Rows, each with roughly how far along a hidden order it lies (0 to 30):
(in the rows, 100 means zero)
[ 96  92  89  95  70  89  88 112 105  89  98  85 104 106 107  99 107  86
  91  85  98  88 106  90 103 102 101 103 103  96 100  98 103 100 102 103] | 23
[ 96  83 104 100 154  88  95  85  95  81 103  92  95  97 103  98  98 105
 107 107  95  89  98  90  97 111  98  97 101  90  99 102 103  99 105  98] | 7
[ 90  88 109 113 156  99  93  56  95  79  98 103 103  98 105  97 102 104
 114 102 104  86 105  91  97 102  98 107 102  86 101 100 102 102 118 112] | 17
[ 96  98 107 104  84  79  97 103 113 107  97  97 106  95 102  99  97 106
  96  96  95  98 102  99 100 104 100  98  99  98  99 100  99  99 108 101] | 14
[ 99 100  95 103  94  90 100 107 113 103 100 104 101 102 100  97  98 100
 100 109  97  97  99  92  97 102  99  97  98 101  99 102 101  97  98 101] | 4
[ 98 109  98  99  85  96  90 118 100  95  97  89 102 108 104 103 113  85
  97  84  97  92 105  92 103 103 100 106 104 100 100  97 103 107 100 111] | 16
[ 95  84 108 103 114  85  97 101 110  97  97  90 110  98 103  96  87 104
  97 107  98  92  99  93  97 102  99  95  98  99  98 101  98  88 116  90] | 19
[ 93  91  99 105 123 106  93  86  91  84 101 105  96  97 106 100 102  95
  98 106 104  95 102  97 100  97  95 106 102  90 102 102 103 104 105 104] | 16
[ 96  78 105 107 154  93  94  74  89  82 104  96  95  96 104  98  99 103
 109  97  97  93 103  86  98  81  98 106  98  90  99 104 101 100 100 106] | 21
[104  93 102  94  73  98 102  96 101 100  96 101 104 102 100 103  89  91
  92 108 100 106  96 108 100 100  99  97 102 101 100  99 101  97 106  92] | 30
[ 94 108  96 111  83  92  84 106 105 100  99  98 104 102 105 101 113  97
 104  81 100  86 105  91 106  94 102 105 101 100 101  97 102 105 102 109] | 9
[ 97  78 100  94 149  97 100  62  89  86 103  98  93  97 101  99 102 102
 105 106  97  94  98  94  96 106  97 102 100  93  98 104 102 101  96 103] | 22
[ 95  96 101  97 107 108  94  87  92  97 100  88 100  96 101 102  99 102
 101  94 105  96 106  96 102 100 102 102 101 100 102  97  96 102 102 103] | 13
[ 93  86 105 109 155 103  96  70  96  80  99  97 100  96 106 100 103 102
 109  99 103  88 103  86  98 124  97 105 104  88 100 102 102  98 107 107] | 22
[ 96  99 103 101  98  92  97  98 105  95  96  93 103  95 101 100  99 105
  90  99  98  97 102  98 100 114 101  98  99 101  99 100  99 102 110  99] | 14
[ 95  87  89  92  43  96  84 118 126  96  98 102 103 108 105 101 112  78
 103  81  99  91 108  90 103 101 103 103 103 100 102  96 106 104 100 108] | 30
[ 99 109  85 103  68 100  90 102  98 105  99 100  99 104 107 102 114  91
  95  94 104  85 104 100 106  89  99  99 101 106 100  99 103 104 103 100] | 5
[ 98  90 102 100  84 109  95  84 101 110  99  96 101  99 100 101  92  93
  99 100 105  99 104 103 102 105 100 101 100 100 101  98  98 101 104  99] | 21
[ 96  94 103 113 139  95  99  72  89  84 101 102  97  99 100 101 112 107
 109  94  96  97 100  90  98  99 101 106 102  91 101 100 104 113 100 118] | 18
[ 94  96 104 107 151  93  98  75 102  86 101 101  96  97 100 102 111 109
 111 103  96  99  96  94  97 101  99 101 103  90 102 100 103 111  99 110] | 12
[ 95 104 112 109 120  86  96 106 102  93  99  86 105  93 102 100 107 113
 103  89  95  96 105  87 100  92 101 100 100 100  99 100  97 105 104 102] | 3
[100  95  83  90  77  87  94 106 106  99 100  92  99 108 107 102 113  90
  91  92  94  93 101  98 103  98 101 101 107 101  99  98 105 102  95  95] | 19
[ 93  84 109  99 164 107  96  57  94  79 100 101  97  95 103 101 106 103
 102 108 105  88  97  98  97  92  95 103 102  89 102 101 100 105 107 104] | 20
[ 99 101  80  96  44  94  96 107 110 108 102  97  93 104 109 104 111  84
  97  95  97  89 100 103 106 122 100 101 105 105 102  99 106 109  94 100] | 16
[ 97  90 107 103  88  81  96 102 108  92  94  88 110  94 100 100  94 100
  92 103  94  97 100 106  99 137  98  97 100  99  98 100  99  98 117  91] | 23
[ 97  98  94  88 102 105  98  94  98 100  98  94 101 101 100 105  97  98
  96 113 104 102 101 100 100  96 100  98 101 106  98 100 101  97 105  94] | 17
[102  92 100  99  72 100 101  98  99 103  99 106 103 105  99 102  89  89
 102 104 101 105  95 100 101  92  99  98 100  98 102  99  99  96 101 100] | 22
[ 93  77 111 109 162  97  98  57  90  81 100  97  99  96 106 100 104 108
 112  98  99  87 100  87  98  96  98 105 102  89 101 103 100 104 105 109] | 25
[ 96  89  99  94 110  99  98  95  99  96  97  91 105 100 101 101  92  99
  99 109 102  96 101  96 100 122  99  97 102 103  99 100 101  92 111  92] | 23
[ 92  82 107 105 187  77  97  50 101  76 102  90 102  97 100  94  97 114
 109 105  93  83  95  86  91  96 100  93 100  88 101  99 104 102 118 103] | 1
[ 96 110  86 105 101  81  86 105 119  96  98 103 101 105 105 101 110  91
 105  87  95  95 106 105 104 105 102 107 102 101  98  99  99 110 101 112] | 10
[102  94  86  99  60 110 103 102 104 112 104 103  97 104  99 100  88  91
 106 104 105  97  94  90 101 104  98  99 101  99 103 100  99  94  85 100] | 6
[ 95  98 102 103 143  98  95  92  97  87 100 100  97  98 103  99 101  97
 103 108  99  94  99 101  99 103  96 101 103  90 102 101 105 102 109 102] | 6
[ 97  71 104  84  91  97  98  81  98 100 100  95 103  96 107  97  80 105
  97 116 105  91  96  95  96  95  98  87  98  96  99 103  95  75 113  82] | 15
[ 95  78 104 100 152  94  94  74  88  83 104  95  96  95 103 101 102 109
 108 108  98  90  97  93  97 118  96 101  99  93 100 103  99 103 102  97] | 15
[ 92  77 112 114 149  95  91  88  88  80 102  94 101  94 107  99  95 103
 108  98 101  90 105  82  98  93  97 108 102  89  99 104  98  94 108 103] | 22
[ 92  78  98  97 158 101  91  60  90  80 103 100  97  95 105  92  92  98
  97 110 105  87 100  97  97  98  95 101  97  89  99 103 102  93 119  96] | 12
[ 97  83 101  97 142 100  99  54  84  83 102 102  94  99 103  96 100  97
 100 103 100  95 100  92  98  95  97 104  98  91  99 104 104 101 104 105] | 20
[ 94  83 102 114 141  85  90  82  96  79 103  90  99  92 104 100  96 112
 115 104  97  89 101  88  96  97  97 100 100  89  99 102  99  99 106 103] | 9
[ 96  86 108 102 156  93  98  81  89  84 103  93  96  97 101  99 103 104
 109 102  97  93  99  87  98  81  98 104 100  91 100 102 102 102 101 106] | 15
[103  95 116 108  80  75 101 117 106 101 100  99 105  95  98 102  95 104
  99  89  88  97  96  95 100  94  99  96 100  93 102 100  97 102  93 102] | 9
[ 96  96 117  97  99  98  99  97  93  96  98 100 101  95 103 102  97 109
 105  90 100 102 102  89 100 104 102  99 100  98 103  99  94 100 104 103] | 12
[100 114  89 115 104  99  91 117  74 100  98  85 100 108 106 103 126 100
  79  81  98  96 105  88 107  85 101 106 105  98  98  98 106 107  98 101] | 0
[ 98 105  87 101  55  97  91 106 106 107  98 101 100 107 104 103 118  84
  96  91 101  88 103  93 104  96 100 101 102 104 101  99 105 104 102 101] | 12
[ 97  89 103 102 148 104 104  78  93  88  98  97  96  98 106 101 105  98
 104 109  99  89  97  95  97 112  96 100 106  91 100 101 104  97 103 107] | 15
[ 94 100 107 117 124  85  90 100  98  80 100  99 101  98 103  96  94 100
 111  92  94  92 105  84  96  97 100 106 103  84 100 101 105  99 110 108] | 6
[ 99 105 102 108  99  99  99 111 104 100 103 103 100 100  98 101 100 101
 105  87  99 100 103  87 102  96 101 103 100  97 103  98  98 107  92 112] | 2
[ 95  89 111 101 173  97  95  89  91  85 102  94  98  96 104 100 100 102
 104 105  97  91  99  93  99 128  95 103 103  93 101 101 102 101 104 101] | 13
[ 95  99 106 114  87  88  91 102 106  94  95  94 109  97  98 101  97  99
  96  93  96  99 104  98 103  91 102 105 100  98  99  98  99 105 109 102] | 23
[ 84  83 122 138 191  77  82  82  99  70 101  95 109  90 102  98  98 119
 120  80  95  84 108  76  97  87 100 109  99  83 103  99  96 104 115 115] | 14
[ 96  81 105 103 145  94  94  70  89  84 102  96  95  97 104 100  98 103
 107 104  99  93 101  88  97 110  98 105 100  92  98 104 102  99 100 104] | 21
[ 99 107 108 100 101 103 101 105  99 100  98  99  99  97 100 103 107 105
 101  91 100 103 103  96 102  85 102 102 101 100 102  99  97 108  97 107] | 9
[ 92  95 108 117 158  85  84 115 103  81 101  88 101  91 104  98  87 107
 110 109  97  84 101  94  96 113  96  96 103  85 101  99 101  93 115  93] | 0
[ 93  85 104 107 150  91  91  81  92  81 103  99  96  97 102  96  95 102
 109 104  98  94 102  91  98 100  98 103  98  89 100 102 103 101 107 102] | 9
